(in the rows, 128 means zero)
Each row has two labels, one from each of two sets.
[124  49 132 137 125 139 132 113 140 106 122 141 125 125 137 117 118 119
 138]
G & (92)
[134   4 129 136 112 136 126 111 143 100 129 137 119 132 124 118 124 118
 125]
A & (92)
[121  16 135 122 106 151 138 112 157 100 125 149 124 124 128 116 114 119
 133]
A & (92)
[121  73 133 126 122 136 131 120 150 113 126 127 129 131 131 120 121  43
 135]
J & (85)
[126  22 132 136 110 142 136 107 148 104 129 147 127 126 130 123 115 127
 133]
J & (92)
[116  90 135 131 122 147 133 104 131 103 126 143 126 141 104 118 113 132
 136]
J & (92)
[121  58 141 140 101 136 134 108 160 110 128 148 130 122 116 117 118 123
 140]
A & (92)
[125  47 126 126 110 138 132  91 169 108 124 148 128 127 115 122 112 118
 136]
A & (85)
[126  40 127 116 120 139 134  34 134 122 119 133 125 137 137 126 120 129
 130]
A & (92)
[124  45 135 140 134 134 120 112 128 114 121 163 126 132 126 121 128 125
 130]
J & (92)
[122  85 137 123 110 151 136  80 161 103 127 151 115 127 115 122 117 121
 130]
G & (85)
[111   5 127 136 108 144 146 109 140  98 135 147 129 134 130 122 116 117
 124]
A & (92)
[121  14 130 132 110 131 129 117 158 104 124 146 139 126 131 122 118 115
 129]
A & (92)
[118  91 135 150 122 146 136 117 167 111 127 140 124 133 121 123 136 130
 144]
J & (92)
[130  30 123 125 116 137 127 106 146 100 125 137 126 127 135 123 121 122
 161]
G & (92)
[123  15 131 138 106 135 111 114 156  99 123 148 127 124 118 125 113 115
 129]
A & (92)
[128  47 129 141 109 130 137 107 123 112 127 146 133 128 122 123 124 128
 129]
J & (92)
[135  38 127 138 114 134 130 133 134  95 129 132 122 134 130 124 124 118
 116]
J & (92)
[129  45 129 139 113 133 131 108 135 102 125 123 129 127 128 125 123 125
 143]
G & (92)
[128  95 129 109 123 144 135 107 148 108 121 145 131 123 134 125 126 124
 132]
G & (85)
[120  25 128 145  96 143 145 120 139 102 119 137 124 133 129 119 118 127
 137]
A & (92)
[121   4 122 133 103 168 144 116 166 104 132 155 126 127 138 120 110 119
 132]
A & (85)
[129  77 129 138  98 148 137  98 135 101 102 145 129 138 118 123 119 130
 138]
G & (92)
[106  19 130 137 117 137 133 127 131 109 121 138 129 128 132 144 116 116
 129]
A & (92)
[131  63 131 126 118 136 131 109 149  98 133 139 114 136 126 119 123 114
 133]
G & (92)
[118 103 156 123 113 138 134 119 165 103 128 152 124 128 116 129 116 118
 129]
A & (85)
[119   4 106 134 114 137 136 119 149  98 113 139 127 122 150 114 123 101
 130]
A & (92)
[130  83 123 137 115 138 135 122 145  94 112 140 132 118 112 112 128 127
 133]
J & (92)
[122  46 142 134 106 152 142 111 189 107 117 159 122 129 124 117 109 120
 134]
A & (92)
[124  37 131 147 122 143 124 106 148 101 120 148 132 132 129 107 126 116
 140]
A & (92)
[122  34 135 131 109 145 142 113 155 112 114 142 128 127  93 119 117 132
 132]
A & (92)
[131  56 128 126 119 146 134 116 143 103 128 139 121 126 132 124 121 119
 130]
J & (85)
[126  65 132 125 124 130 144 117 128 104 119 132 127 113 127 123 129 124
 131]
J & (92)
[133   5 114 144 109 141 140 115 136 109 127 127 132 127 127 115 112 120
 132]
A & (92)
[113  37 127 121 120 130 137 106 137 104 120 138 121 125 130 127 124 118
 134]
J & (92)

Each row has two labels, one from each of two sets.
[131 127 126 109 128 135 126 127 135 123 132 124 128 133 129 128 108 127
 127]
LQ & SR
[140 131 132 114 128 136 124 125 137 121 129 126 145 127 131 125 123 136
 133]
LQ & JR
[128 126 130 128 128 131 133 124 135 115 129 128 120 137 127 130 120 129
 126]
LQ & JR
[136 131 126 107 130 156 128 123 137 105 119 134 131 134 129 124 104 127
 121]
MZ & SR
[134 129 129 124 126 133 144 123 132 117 128 123 124 133 119 120 111 124
 120]
LQ & JR
[142 130 128 125 115 132 142 117 137 116 126 127 125 130 128 125 127 136
 121]
LQ & SR
[133 130 131 116 117 139 137 128 134 120 125 128 132 137 127 124 101 130
 128]
LQ & SR
[143 128 127 118 122 143 134 122 145 115 125 134 133 130 131 126 115 139
 135]
LQ & SR
[128 120 128 124 150 141 115 119 134 122 128 127 123 139 127 139 121 133
 125]
MZ & SR
[135 130 130 123 123 149 141 128 133 115 128 129 128 124 121 125 101 133
 131]
LQ & JR
[140 127 127 135 114 141 140 122 145 115 134 130 128 115 125 115 119 126
 129]
LQ & JR
[131 132 130 120 128 130 129 122 136 127 126 125 121 135 133 129 107 128
 127]
MZ & SR
[127 129 127 124 129 137 121 123 128 129 133 131 121 139 129 130 104 128
 125]
MZ & SR
[134 118 130 132 114 138 136 125 133 123 136 126 128 125 127 129 114 128
 120]
LQ & JR
[129 128 127 119 133 139 120 125 134 123 126 128 130 137 131 131 115 139
 126]
MZ & SR
[135 129 127 129 128 127 140 127 135 135 125 126 134 137 130 134 128 131
 121]
LQ & SD
[151 131 127 120 117 149 137 127 132 113 128 125 133 131 134 127 114 128
 133]
MZ & JR
[116 126 138 151 150 101 130 119 120 129 141 119 110 134 125 132 134 137
 117]
LQ & SR
[134 130 122 120 130 146 119 117 131 109 121 129 134 128 128 120 111 133
 131]
LQ & JR
[131 128 128 116 137 136 135 114 131 112 128 124 121 136 131 126 119 137
 135]
LQ & SR

Each row has two labels, one from each of two sets.
[122 122 106 113  99 161 137 125 124 150 151 122 142 119 124 132 117 133
 128]
<66> & TM
[132 134  76 102  94 151 136 124 133 136 163 109 134 119 127 129 119 127
 133]
<66> & CR
[138 125 143 126  96 153 144 123 124 142 165 128 135 127 125 132 113 132
 136]
<65> & MT
[120 126  97 127 104 136 145 125 111 155 139 131 138 143 138 132 117 142
 124]
<66> & CR
[136 124 104 103 107 161 129 131 143 132 146 123 129 108 117 128 121 121
 116]
<66> & TM
[128 136  96 113  98 151 153 128 118 149 160 126 141 126 126 128 121 135
 131]
<66> & TZ
[130 128  91 118 103 152 133 125 134 142 153 125 129 128 121 130 119 130
 130]
<65> & TM
[140 128 101 117 107 152 135 122 135 136 152 124 133 124 126 130 123 132
 133]
<65> & TM
[ 94 143  62 108  94 155 149 135 118 153 151 109 150 115 122 129 122 126
 117]
<66> & TZ
[126 133 133 116 114 147 142 143 114 133 161 120 132 124 118 127 126 130
 124]
<63> & TZ
[109 137  79 120  98 150 140 125 127 143 142 121 140 111 124 126 124 123
 128]
<66> & MT
[110 138  78 114  89 160 137 125 119 149 149 124 138 117 129 129 117 129
 126]
<66> & MT
[117 179  41  90  72 171 166 134 131 138 206  88 154 116 112 127 131 118
 125]
<61> & TZ
[131 148 131 111  97 160 144 134 137 133 170 119 137 105 111 128 126 117
 120]
<61> & MT
[116 135 103 126  97 150 146 125 120 146 152 122 138 138 129 132 120 133
 139]
<66> & MT
[125 129 117 116 100 154 152 122 123 144 155 119 142 127 126 132 123 135
 134]
<65> & TZ
[107 142  80 131  75 156 156 123 116 164 153 122 143 136 131 128 113 142
 135]
<66> & MT
[156 134 154 111 117 129 142 134 144 137 172 120 128 116 117 128 126 132
 127]
<63> & CR
[136 129 107 107 102 161 147 131 120 150 161 123 140 129 127 132 121 140
 128]
<66> & TZ
[115 136 138 123 108 147 140 136 139 134 162 119 137 112 115 130 128 120
 117]
<63> & MT
[136 107 204 134 133 135 137 127 121 139 152 135 128 134 129 134 123 139
 127]
<63> & TZ
[127 126 143 123 112 154 144 129 116 147 144 130 137 122 133 131 120 141
 125]
<61> & TZ
[137 140 113 111  97 162 147 133 136 146 161 119 138 138 116 128 125 133
 126]
<61> & TZ
[121 129 113 119 105 138 136 121 135 146 148 123 136 124 133 129 116 131
 135]
<66> & CR
[104 145  67  96 110 158 142 134 129 147 142 110 146 104 119 129 128 120
 110]
<66> & TZ
[152 139 114 116 103 157 142 127 135 137 162 126 128 126 115 132 117 130
 131]
<61> & TM
[106 125 100 114 106 154 142 131 108 143 146 122 142 127 126 132 121 128
 129]
<66> & TZ
[151 136 144 114 113 152 141 128 142 139 154 130 126 116 117 126 122 132
 123]
<61> & TM
[143 140 135 104 106 162 149 136 132 143 163 121 147 112 119 127 122 132
 123]
<61> & TZ
[148 130 104 103  99 142 140 125 130 137 166 122 126 125 122 129 127 131
 144]
<66> & CR
[ 87 146  61 142 105 146 140 132 111 149 148 119 144 129 128 132 122 144
 114]
<63> & TM
[107 141  72 131  83 153 148 123 120 149 154 119 144 142 129 133 120 134
 137]
<66> & MT
[147 129  95 107  92 151 145 126 129 137 179 113 134 130 124 127 122 130
 145]
<66> & CR
[120 134  87 103  96 166 144 117 125 146 169 117 145 123 121 128 123 126
 127]
<66> & TZ
[148 137 141 124 102 139 147 128 146 127 164 127 134 127 119 128 123 130
 135]
<61> & MT
[122 151  75 111  95 143 143 124 136 142 159 115 140 116 124 131 122 125
 128]
<65> & CR
[140 135 145 126  91 153 142 134 135 138 150 131 131 114 124 130 122 132
 121]
<61> & MT
[125 143 102 114 109 160 146 140 124 142 144 120 146 112 123 126 130 136
 120]
<61> & TZ
[131 127 153 117 132 141 138 132 144 124 168 117 140 118 122 132 137 124
 120]
<63> & TZ
[135 133 133 118 107 160 150 136 125 144 168 118 139 129 121 131 129 134
 124]
<63> & TZ
[149 123 121 106 106 150 145 127 118 140 173 125 135 137 124 131 122 133
 143]
<66> & TZ
[136 136  89 108 105 141 142 127 134 141 159 117 136 119 129 130 122 134
 125]
<66> & CR
[120 118 136 108 110 159 139 132 120 156 150 128 143 118 129 132 121 138
 120]
<66> & TZ
[139 144 104 119 100 141 141 127 133 126 166 115 129 132 117 126 131 125
 142]
<63> & TM
[ 75 143  61 123 113 157 136 139 117 157 118 115 147 102 120 131 125 127
  93]
<66> & TZ
[129 134 125 121 109 142 144 135 126 133 175 118 134 128 124 130 128 135
 127]
<63> & TZ
[136 112 138 109 106 158 143 128 112 143 153 128 138 138 128 131 121 131
 134]
<66> & TZ

Each row has two labels, one from each of two sets.
[124 128 130 132 136 131 124 129 147 142 116 128 112 133 135 104 129 133
 120]
L & LD
[126 124 130 128 129 126 131 127 124 126 126 130 126 132 124 127 129 122
 121]
L & Zl
[126 138 135 132 130 129 131 126 138 140 136 121 113 129 122 128 124 128
 120]
L & BQ
[139 143 112 122 124 135 129 122 138 134 126 135 109 138 129 135 126 130
 116]
L & Zl
[124 141 124 128 124 124 126 132 142 131 127 132 121 132 125 128 130 131
 118]
L & LD
[127 126 134 134 125 126 132 131 131 128 123 125 124 133 127 127 127 126
 121]
N & BQ
[122 123 132 127 136 126 127 128 147 141 126 127 126 131 136 128 133 137
 125]
L & LD
[118 121 129 133 131 124 132 129 135 123 124 127 119 127 127 123 119 125
 122]
U & BQ
[135 126 130 123 133 124 129 122 127 133 125 137 113 131 123 126 127 122
 129]
L & TJ
[121 126 128 125 124 118 120 125 135 131 124 137 122 135 133 121 131 120
 118]
N & LD
[131 132 128 131 121 122 126 138 125 118 132 127 122 129 125 133 126 132
 121]
F & BQ
[128 120 132 131 134 121 132 126 139 135 134 117 113 125 132 127 128 127
 118]
L & BQ
[133 133 131 131 129 137 127 135 141 128 106 126 119 131 124 130 118 134
 127]
U & BQ
[125 137 128 131 117 132 130 132 132 116 129 125 124 136 129 130 123 131
 116]
F & BQ
[128 142 131 125 135 130 133 133 127 123 129 128 129 126 122 129 129 124
 128]
U & Zl
[138 131 135 129 120 133 126 133 165 124 125 124 117 140 125 129 125 130
 119]
L & BQ
[127 130 133 128 138 125 133 127 141 134 104 120 115 131 127 129 122 131
 119]
U & BQ
[131 123 129 128 122 122 131 126 141 115 122 133 113 144 123 119 132 125
 115]
U & BQ
[119 122 126 138 134 124 130 134 130 124 131 127 137 123 131 139 119 129
 126]
F & LD
[128 121 136 128 130 133 131 136 137 131 125 128 115 134 124 130 128 132
 114]
N & BQ
[133 131 126 123 131 132 127 128 129 127 126 137 119 129 125 127 123 119
 129]
U & TJ
[143 139 129 131 125 124 133 130 120 128 132 122 119 129 117 131 125 126
 123]
F & Zl
[134 121 130 131 130 128 133 130 135 123 126 126 114 128 120 125 125 127
 124]
U & Zl
[138 139 126 128 126 129 127 131 122 116 126 131 130 126 119 130 123 130
 129]
F & Zl
[137 131 129 135 124 128 127 132 121 125 132 124 123 122 122 126 128 123
 128]
F & Zl
[128 132 129 134 128 126 128 133 129 121 131 121 129 126 128 125 128 131
 151]
F & BQ
[144 129 131 125 113 133 126 128 130 118 129 128 123 133 125 133 122 134
 130]
F & Zl
[128 133 136 127 123 128 127 129 136 117 126 137 117 129 121 124 124 129
 121]
N & BQ
[133 130 128 136 124 129 130 119 121 130 126 129 110 129 123 126 134 122
 114]
L & BQ
[136 128 128 124 122 129 131 122 126 117 122 134 127 125 122 122 121 129
 129]
U & Zl
[123 123 130 129 122 124 126 130 146 129 129 124 119 134 136 120 129 131
 118]
L & LD
[127 132 130 129 133 131 125 133 142 134 124 123 113 127 127 130 129 133
 124]
N & LD
[134 133 128 127 120 128 131 127 117 120 130 131 125 126 122 129 123 129
 125]
F & Zl
[137 119 124 129 128 129 125 127 125 128 130 124 117 120 120 127 121 123
 130]
U & TJ
[130 139 134 126 127 131 128 125 134 120 123 140 116 133 128 128 128 128
 123]
N & Zl
[133 127 133 128 122 127 127 131 126 124 131 126 113 124 119 128 123 128
 132]
F & Zl
[106 119 132 132 136 110 135 127 138 130 123 132 141 128 137 121 128 122
 121]
N & LD
[122 125 128 129 133 127 132 126 139 139 128 120 112 133 127 121 140 121
 123]
L & BQ
[152 142 132 126 112 147 119 124 141 121 114 128 102 144 116 131 120 137
 123]
U & BQ
[135 137 127 126 124 130 127 128 119 122 127 130 124 135 127 124 124 126
 128]
U & Zl
[132 141 132 121 132 129 133 130 133 135 126 129 119 134 126 130 125 123
 120]
L & Zl
[119 122 129 125 133 126 130 131 149 128 122 128 120 126 129 122 120 136
 127]
U & LD
[132 137 130 124 124 136 124 126 120 124 123 146 134 131 121 130 121 123
 133]
N & TJ
[130 131 127 124 125 128 125 133 137 119 123 129 130 127 130 140 128 136
 127]
F & LD
[141 136 127 122 126 133 130 129 126 118 130 129 131 134 119 129 116 133
 134]
F & Zl
[128 136 134 131 126 122 133 126 137 136 127 125 112 131 108 130 134 119
 111]
L & BQ
[137 126 122 128 121 128 127 127 118 115 125 140 128 126 122 128 126 123
 129]
F & TJ
[133 139 136 128 120 130 131 128 140 123 123 126 116 134 121 127 128 130
 120]
N & BQ
[137 134 127 129 118 131 129 126 127 123 124 132 116 131 121 127 125 124
 122]
N & Zl
[145 140 135 124 131 136 125 127 141 129 114 133 103 131 119 128 117 130
 126]
U & Zl
[126 135 128 126 130 124 133 122 127 133 130 128 112 126 128 112 129 114
 121]
L & Zl

Each row has two labels, one from each of two sets.
[130 125 125 129 124 126 125 131 127 128 132 137 126 133 136 128 135 126
 123]
H & SF
[127 130 129 130 129 131 125 128 125 122 124 127 128 127 133 130 123 124
 131]
D & QF
[130 129 131 130 134 130 128 122 136 130 116 118 133 128 115 124 126 133
 131]
X & QF
[124 128 130 126 122 124 124 131 125 127 129 141 132 128 133 127 140 127
 125]
K & SF
[128 130 132 132 131 128 131 121 127 129 121 119 133 127 121 126 122 131
 134]
M & QF
[136 116 135 132 130 136 127 124 123 126 120 125 131 135 119 123 121 125
 135]
M & QF
[123 131 135 133 134 131 127 127 123 129 123 121 133 131 119 125 123 132
 133]
K & QF
